Here is a tiny trained network, its code and every weight. The questions are about switching its units off for an input and a target symbol, where a switched-off unit gives its printed mean instead of its output.

import numpy as np


def w(rows, s, z=0):
    codes = np.array(rows[::2]) - 128.0
    scale = np.full(codes.shape[1], s)
    scale[-1] = z or s
    return codes * scale


def f(y):
    return np.maximum(y, 0)


def softmax(a):
    e = np.exp(a - a.max(-1, keepdims=True))
    return e / e.sum(-1, keepdims=True)


def log_softmax(a):
    a = a - a.max(-1, keepdims=True)
    return a - np.log(np.exp(a).sum(-1, keepdims=True))


def net(x, mask):
    ids = ['γδεηξτψ'.index(c) for c in x.split()]
    T = len(ids)
    res = E[ids] + P[:T]
    r = res
    for j in range(3):
        rows = slice(4 * j, 4 * j + 4)
        q, k, v = (r @ M[0][rows].T for M in (Q, K, V))
        z = softmax(np.where(np.tri(T) > 0, q @ k.T / 4**0.5, -1e9)) @ v
        o = O[0][rows]
        res = res + np.where(mask[j], z, o[:, -1]) @ o[:, :-1]
    y = f(res @ A[0][:, :-1].T + A[0][:, -1])
    res = res + np.where(mask[3:15], y, B[0][:, -1]) @ B[0][:, :-1]
    return log_softmax(res[-1] @ U[:, :-1].T + U[:, -1])


Q, K, V, O, A, B = {}, {}, {}, {}, {}, {}
E = w([
[177,82,86,173,128,51],'γ',
[228,171,23,97,147,100],'δ',
[108,155,90,59,116,72],'ε',
[65,115,172,149,31,211],'η',
[253,121,43,255,98,160],'ξ',
[205,231,157,178,100,122],'τ',
[140,130,165,181,111,69],'ψ',
],0.0094)
P = w([
[133,126,254,144,160,142],'0',
[151,138,48,57,95,62],'1',
[168,167,96,160,49,91],'2',
[153,156,106,169,39,94],'3',
[70,137,87,210,167,52],'4',
[151,205,79,153,133,110],'5',
[145,210,81,154,120,101],'6',
[108,191,155,224,36,126],'7',
],0.0093)
Q[0] = w([
[110,96,164,133,200,156],'H0',
[155,127,175,108,196,169],'H0',
[205,183,93,149,108,108],'H0',
[114,75,200,88,182,180],'H0',
[140,102,173,111,32,119],'H1',
[83,83,125,183,65,57],'H1',
[100,135,141,154,249,91],'H1',
[83,127,152,200,138,151],'H1',
[175,140,126,102,43,48],'H2',
[78,81,150,59,135,254],'H2',
[210,254,48,218,100,61],'H2',
[109,161,97,209,86,28],'H2',
],0.0096)
K[0] = w([
[127,141,81,96,70,152],'H0',
[130,183,83,133,35,122],'H0',
[154,135,196,173,159,180],'H0',
[97,157,53,140,53,116],'H0',
[81,135,173,204,200,128],'H1',
[126,49,164,80,227,76],'H1',
[118,138,87,2,36,157],'H1',
[87,61,61,90,153,63],'H1',
[143,137,212,190,181,192],'H2',
[200,172,63,144,158,68],'H2',
[83,66,177,124,74,219],'H2',
[83,73,181,49,157,206],'H2',
],0.0097)
V[0] = w([
[204,244,127,150,52,175],'H0',
[60,127,177,191,104,233],'H0',
[157,146,208,181,158,216],'H0',
[123,58,155,224,126,175],'H0',
[44,236,150,45,77,152],'H1',
[81,180,67,168,65,237],'H1',
[218,225,192,170,124,65],'H1',
[36,73,194,173,55,99],'H1',
[78,175,254,133,139,67],'H2',
[29,33,184,29,173,65],'H2',
[53,197,210,67,66,232],'H2',
[110,20,107,198,115,141],'H2',
],0.0087)
O[0] = w([
[108,2,100,130,112,158,217],'H0',
[54,107,84,40,85,49,159],'H0',
[33,95,109,79,173,103,224],'H0',
[13,151,208,102,117,76,161],'H0',
[178,57,15,156,48,211,104],'H1',
[95,21,73,166,25,33,129],'H1',
[70,80,132,189,206,197,250],'H1',
[49,241,17,146,48,126,109],'H1',
[34,155,66,64,78,240,200],'H2',
[162,222,88,42,59,167,55],'H2',
[95,34,59,42,88,168,176],'H2',
[62,187,182,172,95,29,109],'H2',
],0.0082,0.012)
A[0] = w([
[112,46,136,48,97,98,165],'N0',
[155,102,165,196,97,24,94],'N1',
[121,180,114,115,59,67,134],'N2',
[222,127,172,88,151,147,2],'N3',
[121,105,134,1,89,103,108],'N4',
[44,180,129,74,47,183,156],'N5',
[108,185,113,125,52,59,38],'N6',
[136,25,89,40,127,208,17],'N7',
[31,179,69,216,183,126,86],'N8',
[168,153,94,134,105,222,216],'N9',
[110,96,156,132,51,61,232],'N10',
[78,86,145,160,150,15,30],'N11',
],0.0065,0.0032)
B[0] = w([
[158,168,188,226,151,128,211],'N0',
[132,86,150,1,105,156,157],'N1',
[178,157,115,121,145,110,139],'N2',
[73,51,25,88,144,121,133],'N3',
[158,143,186,159,204,146,159],'N4',
[207,57,74,95,169,66,200],'N5',
[189,169,40,158,135,82,138],'N6',
[100,161,182,225,39,150,251],'N7',
[64,168,117,38,124,111,220],'N8',
[190,138,186,22,57,129,152],'N9',
[189,125,123,186,130,61,165],'N10',
[107,134,193,78,71,119,188],'N11',
],0.0068,0.016)
U = w([
[101,253,146,167,174,113,209],'γ',
[215,113,200,191,196,122,213],'δ',
[175,150,158,96,47,141,229],'ε',
[145,131,96,160,89,48,209],'η',
[124,116,181,112,122,62,41],'ξ',
[51,109,105,166,118,152,41],'τ',
[81,125,53,41,170,126,4],'ψ',
],0.0073,0.0033)

Each question gives the input, a string of symbols that net reads in full, and the target symbol t.
The units are the heads (4 rows each of Q, K, V and O) and the neurons (one row each of A and B). Each row of codes is followed by its name. A weight is (code - 128) times the scale printed after its matrix; where a second scale follows, it is the last column's (O, A, B and U).
mask holds one flag per unit, heads first, then neurons. A switched-off unit (its flag False) gives its mean, the last column of its rows in O or B, instead of its output. The means were averaged over made-up inputs and are rounded, as every weight is.
A unit's drop is (log p(t) with every unit on - log p(t) with that unit switched off) / (log p(t) with every unit on - log p(t) with every unit switched off).
The circuit of an input: a set's keep is (log p(t) with only the set's units on - log p(t) with every unit switched off) / (log p(t) with every unit on - log p(t) with every unit switched off). Starting from the 12 units with the biggest drops (on a tie, the unit counted first), units are removed one at a time, each time the one whose removal leaves the highest keep (on an exact tie, the one counted first), for as long as the keep stays at least 0.8.
units of the circuit, in order: the units of the circuit, biggest drop first
most important unit: the unit with the biggest drop
top k neurons: the k neurons with the biggest drops, biggest first
which heads matter: for each layer, one digit per head in row order, 1 if its drop is at least 0.15 and else 0, layers parted by /
input γ η τ ξ, target γ: units of the circuit, in order	[H1, H0]
input ε δ ξ τ τ ξ, target ε: most important unit	H2
input ε τ τ δ τ, target ε: units of the circuit, in order	[H2, H0, N9]
input ξ ψ η, target ξ: units of the circuit, in order	[H2, H1, N11]
input δ τ τ, target δ: units of the circuit, in order	[H0, H2]
input ξ δ ξ η γ, target δ: which heads matter	010
input ξ ξ ξ γ η ψ, target ξ: units of the circuit, in order	[H1, H2, N11]
input δ τ η δ τ τ δ, target δ: which heads matter	111
input ψ ψ η τ, target ψ: units of the circuit, in order	[H1, N7, N0]
input ε γ τ ε τ ξ ξ τ, target ε: units of the circuit, in order	[H2, N9]
input τ δ γ ξ η, target δ: which heads matter	111
input γ τ τ ψ τ ξ ε, target γ: which heads matter	101
input η η τ τ ξ ξ γ ξ, target η: top 3 neurons	[N5, N10, N6]
input ξ ξ τ γ ξ, target ξ: which heads matter	001
input δ τ ξ τ ξ τ, target δ: which heads matter	101
input ξ τ τ τ ψ ψ, target ξ: top 2 neurons	[N11, N1]
input γ ξ τ δ γ τ ξ, target γ: which heads matter	101
input γ ε τ ε τ, target γ: units of the circuit, in order	[H2]
input ξ τ τ τ ξ τ γ, target ξ: units of the circuit, in order	[H2, N11, N1]
input ε η ξ ξ δ, target η: which heads matter	011
input δ ξ τ τ ξ ξ, target δ: units of the circuit, in order	[H2]
input δ η τ ψ τ, target η: units of the circuit, in order	[H1, H2]
input ξ η δ τ τ ξ η, target ξ: top 2 neurons	[N11, N7]
input γ ε ε τ τ δ, target γ: top 2 neurons	[N5, N1]
input ξ η δ, target ξ: which heads matter	111
input ψ δ ξ τ, target ψ: top 3 neurons	[N7, N5, N0]
input τ τ τ τ ξ δ, target τ: top neuron	[N7]
input ψ τ γ τ τ ψ, target ψ: top 2 neurons	[N7, N0]
